Below are the code and all the weights of a small trained network. Each question names an input and a class and asks about switching units off, where a switched-off unit gives its printed mean instead of its output.

import numpy as np


def w(rows, s, z=0):
    codes = np.array(rows[::2]) - 128.0
    scale = np.full(codes.shape[1], s)
    scale[-1] = z or s
    return codes * scale


def f(y):
    return y / 2 * (1 + np.tanh(0.7978845608 * (y + 0.044715 * y**3)))


def log_softmax(a):
    a = a - a.max(-1, keepdims=True)
    return a - np.log(np.exp(a).sum(-1, keepdims=True))


def net(x, mask):
    res = np.array(x, float).reshape(1, 4) / 4 @ E
    y = f(res @ A[0][:, :-1].T + A[0][:, -1])
    res = res + np.where(mask, y, B[0][:, -1]) @ B[0][:, :-1]
    return log_softmax(res[-1] @ U[:, :-1].T + U[:, -1])


A, B = {}, {}
E = w([
[255,96,237,99,228],'x0',
[109,69,42,130,122],'x1',
[188,48,177,119,70],'x2',
[247,84,41,185,110],'x3',
],0.0091)
A[0] = w([
[172,91,79,116,98,108],'n1',
[76,64,176,102,69,252],'n2',
[175,122,207,130,116,123],'n3',
[189,208,92,160,157,108],'n4',
[108,143,143,104,170,72],'n5',
[107,253,102,145,143,232],'n6',
[98,160,225,92,236,175],'n7',
[89,130,161,123,12,137],'n8',
[181,129,160,142,105,188],'n9',
[169,117,51,180,58,184],'n10',
[112,184,186,132,174,177],'n11',
],0.014,0.0044)
B[0] = w([
[151,124,33,134,112,181],'n1',
[16,52,121,116,76,193],'n2',
[221,183,214,164,139,198],'n3',
[69,54,119,85,53,165],'n4',
[153,131,116,118,175,150],'n5',
[43,201,187,180,106,219],'n6',
[105,26,236,142,251,247],'n7',
[78,164,205,45,62,192],'n8',
[97,118,111,246,95,181],'n9',
[63,96,32,69,133,221],'n10',
[143,140,180,116,198,199],'n11',
],0.018,0.015)
U = w([
[97,31,67,32,152,151],'0',
[138,180,155,28,145,40],'1',
[67,206,108,194,150,77],'2',
[37,145,174,93,57,254],'3',
[162,139,160,184,86,81],'4',
[102,117,241,160,255,162],'5',
],0.0085,0.0038)

Each question gives the input, the list of numbers given to net, and the class t.
The units are the neurons (one row each of A and B). Each row of codes is followed by its name. A weight is (code - 128) times the scale printed after its matrix; where a second scale follows, it is the last column's (A, B and U).
mask holds one flag per neuron, in row order. A switched-off neuron (its flag False) gives its mean, the last column of its row in B, instead of its output. The means were averaged over made-up inputs and are rounded, as every weight is.
A unit's drop is (log p(t) with every unit on - log p(t) with that unit switched off) / (log p(t) with every unit on - log p(t) with every unit switched off).
The circuit of an input: a set's keep is (log p(t) with only the set's units on - log p(t) with every unit switched off) / (log p(t) with every unit on - log p(t) with every unit switched off). Starting from all 11 units, units are removed one at a time, each time the one whose removal leaves the highest keep (on an exact tie, the one counted first), for as long as the keep stays at least 0.8.
units of the circuit, in order: the units of the circuit, biggest drop first
top k neurons: the k neurons with the biggest drops, biggest first
drop when u is switched off: that unit's drop, to one decimal
input [-4,1,-5,-1], class 2: units of the circuit, in order	n2, n7
input [-4,0,-5,3], class 3: top neuron	n6
input [-4,-3,-4,-2], class 3: top 4 neurons	n7, n3, n6, n8
input [2,3,7,-4], class 3: top 2 neurons	n2, n7
input [3,8,5,-6], class 3: top 3 neurons	n2, n11, n10
input [0,-7,8,8], class 4: top 2 neurons	n3, n9
input [-2,5,-7,0], class 2: units of the circuit, in order	n8, n7
input [-5,5,8,-1], class 0: top 3 neurons	n6, n10, n3
input [4,2,5,7], class 0: top 3 neurons	n10, n6, n1
input [1,1,-7,3], class 3: top 2 neurons	n7, n4
input [-5,-4,-1,6], class 0: top 2 neurons	n10, n3
input [-2,3,-7,-2], class 2: top 2 neurons	n7, n8
input [3,-4,3,7], class 4: drop when n3 is switched off	0.1
input [2,-5,4,5], class 4: drop when n7 is switched off	0.2
input [0,4,-3,3], class 0: drop when n3 is switched off	0.0
